Here is a tiny trained network, its code and every weight. The questions are about switching its units off for an input and a target symbol, where a switched-off unit gives its printed mean instead of its output.

import numpy as np


def w(rows, s, z=0):
    codes = np.array(rows[::2]) - 128.0
    scale = np.full(codes.shape[1], s)
    scale[-1] = z or s
    return codes * scale


def norm(h):
    return h / np.sqrt((h * h).mean(-1, keepdims=True) + 1e-5)


def f(y):
    return y / 2 * (1 + np.tanh(0.7978845608 * (y + 0.044715 * y**3)))


def softmax(a):
    e = np.exp(a - a.max(-1, keepdims=True))
    return e / e.sum(-1, keepdims=True)


def log_softmax(a):
    a = a - a.max(-1, keepdims=True)
    return a - np.log(np.exp(a).sum(-1, keepdims=True))


def net(x, mask):
    ids = ['ΠΣΨδεη'.index(c) for c in x.split()]
    T = len(ids)
    res = E[ids] + P[:T]
    u = 0
    for l in range(3):
        q, k, v = (norm(res) @ M[l].T for M in (Q, K, V))
        z = softmax(np.where(np.tri(T) > 0, q @ k.T / 2**0.5, -1e9)) @ v
        res = res + np.where(mask[u], z, O[l][:, -1]) @ O[l][:, :-1]
        u += 1
        y = f(norm(res) @ A[l][:, :-1].T + A[l][:, -1])
        res = res + np.where(mask[u : u + 4], y, B[l][:, -1]) @ B[l][:, :-1]
        u += 4
    return log_softmax(norm(res)[-1] @ U[:, :-1].T + U[:, -1])


Q, K, V, O, A, B = {}, {}, {}, {}, {}, {}
E = w([
[42,206,106,140],'Π',
[79,145,109,175],'Σ',
[79,129,108,17],'Ψ',
[139,162,76,51],'δ',
[115,76,131,97],'ε',
[148,250,112,200],'η',
],0.02)
P = w([
[161,12,2,150],'0',
[138,58,110,112],'1',
[184,69,128,138],'2',
[144,68,115,130],'3',
[130,80,127,122],'4',
[109,93,118,128],'5',
[104,110,140,123],'6',
[97,125,126,136],'7',
[77,145,169,140],'8',
[77,160,200,123],'9',
[52,184,181,137],'10',
[66,161,162,108],'11',
[61,124,143,27],'12',
],0.0053)
Q[0] = w([
[235,145,253,159],'L0H1',
[161,187,123,251],'L0H1',
],0.0051)
K[0] = w([
[253,148,157,235],'L0H1',
[208,231,58,129],'L0H1',
],0.0043)
V[0] = w([
[163,254,36,152],'L0H1',
[108,97,118,126],'L0H1',
],0.0068)
O[0] = w([
[4,160,39,143,7],'L0H1',
[119,123,154,109,243],'L0H1',
],0.011,0.0014)
A[0] = w([
[74,82,119,83,15],'L0N1',
[109,35,118,108,249],'L0N2',
[177,198,82,133,10],'L0N3',
[147,9,122,102,94],'L0N4',
],0.011,0.0014)
B[0] = w([
[119,163,150,253,220],'L0N1',
[154,186,223,190,240],'L0N2',
[146,206,112,22,144],'L0N3',
[135,158,235,79,254],'L0N4',
],0.0071,0.0043)
Q[1] = w([
[132,103,126,102],'L1H1',
[83,117,254,107],'L1H1',
],0.0072)
K[1] = w([
[163,144,86,132],'L1H1',
[250,229,138,138],'L1H1',
],0.011)
V[1] = w([
[255,161,107,150],'L1H1',
[52,69,137,96],'L1H1',
],0.0072)
O[1] = w([
[137,97,19,102,6],'L1H1',
[105,5,47,50,173],'L1H1',
],0.012,0.0025)
A[1] = w([
[116,188,88,29,184],'L1N1',
[44,161,25,180,201],'L1N2',
[1,88,115,123,189],'L1N3',
[220,162,136,178,2],'L1N4',
],0.0084,0.0042)
B[1] = w([
[183,89,87,80,241],'L1N1',
[249,74,121,74,253],'L1N2',
[127,115,151,19,243],'L1N3',
[11,122,1,103,107],'L1N4',
],0.0089,0.0053)
Q[2] = w([
[111,37,118,255],'L2H1',
[13,156,3,200],'L2H1',
],0.0082)
K[2] = w([
[60,68,51,103],'L2H1',
[101,2,100,104],'L2H1',
],0.0072)
V[2] = w([
[127,250,172,220],'L2H1',
[13,25,228,255],'L2H1',
],0.0065)
O[2] = w([
[249,199,171,57,85],'L2H1',
[177,37,202,103,3],'L2H1',
],0.011,0.0049)
A[2] = w([
[187,221,99,173,252],'L2N1',
[60,113,126,108,76],'L2N2',
[102,119,141,247,160],'L2N3',
[31,157,111,247,176],'L2N4',
],0.012,0.0027)
B[2] = w([
[96,239,252,137,255],'L2N1',
[87,142,80,148,178],'L2N2',
[227,37,134,139,119],'L2N3',
[247,78,117,121,144],'L2N4',
],0.011,0.0038)
U = w([
[92,103,91,77,107],'Π',
[124,65,117,163,254],'Σ',
[1,84,203,66,106],'Ψ',
[132,113,105,110,74],'δ',
[215,68,233,107,157],'ε',
[134,239,149,169,124],'η',
],0.0085,0.0042)

Each question gives the input, a string of symbols that net reads in full, and the target symbol t.
The units are the heads (2 rows each of Q, K, V and O) and the neurons (one row each of A and B). Each row of codes is followed by its name. A weight is (code - 128) times the scale printed after its matrix; where a second scale follows, it is the last column's (O, A, B and U).
mask holds one flag per unit, layer by layer, with each layer's heads first. A switched-off unit (its flag False) gives its mean, the last column of its rows in O or B, instead of its output. The means were averaged over made-up inputs and are rounded, as every weight is.
A unit's drop is (log p(t) with every unit on - log p(t) with that unit switched off) / (log p(t) with every unit on - log p(t) with every unit switched off).
The circuit of an input: a set's keep is (log p(t) with only the set's units on - log p(t) with every unit switched off) / (log p(t) with every unit on - log p(t) with every unit switched off). Starting from the 12 units with the biggest drops (on a tie, the unit counted first), units are removed one at a time, each time the one whose removal leaves the highest keep (on an exact tie, the one counted first), for as long as the keep stays at least 0.8.
units of the circuit, in order: the units of the circuit, biggest drop first
top k neurons: the k neurons with the biggest drops, biggest first
top k neurons in layer l: the k neurons of layer l with the biggest drops, biggest first
drop of u: that unit's drop, to one decimal
input η Ψ ε Σ, target ε: units of the circuit, in order : [L1N2; L0N4; L0N2]
input Ψ ε Σ Σ Ψ Ψ Ψ Ψ Σ, target Ψ: units of the circuit, in order : [L0N2; L2H1]
input ε ε Ψ Ψ δ Ψ ε ε Ψ, target ε: top 2 neurons : [L0N2; L1N1]
input Ψ ε Ψ Σ Π Ψ Ψ Ψ η Π Ψ, target η: top neuron : [L0N1]
input Σ Σ Ψ Ψ Ψ Σ, target Ψ: top 4 neurons : [L0N1; L1N3; L0N2; L1N2]
input ε Σ Σ Ψ Ψ ε Π, target ε: top 3 neurons in layer 1 : [L1N2; L1N3; L1N1]
input ε Σ Ψ Ψ Π, target Π: top 2 neurons : [L0N1; L0N4]
input η Ψ δ Ψ δ Σ Ψ ε η ε Ψ ε Π, target ε: top 2 neurons : [L1N2; L0N2]
input Ψ ε η Ψ Σ δ Σ Σ Ψ Σ, target Π: top 3 neurons : [L0N2; L1N3; L0N1]
input Ψ Π Σ Σ, target Σ: top 2 neurons in layer 2 : [L2N1; L2N4]
input Ψ δ ε Π Ψ ε η Ψ, target η: top 2 neurons : [L1N3; L0N1]
input Π Σ Π η ε Ψ Σ, target ε: top 3 neurons : [L1N2; L0N2; L0N1]
input Ψ η Σ δ ε Π Σ Σ δ Σ Π δ Π, target Π: top 2 neurons in layer 0 : [L0N2; L0N4]
input Π Ψ Σ Σ, target Σ: top 2 neurons in layer 0 : [L0N4; L0N3]
input η δ Ψ Σ, target Π: top 2 neurons in layer 1 : [L1N3; L1N2]
input Ψ Π Σ Ψ ε ε ε Π Ψ, target ε: top neuron : [L0N2]
input Π Ψ ε Π δ ε Ψ Ψ Ψ η Σ η ε, target η: drop of L2H1 : 0.4
input ε δ Σ η ε, target η: drop of L1H1 : 0.2
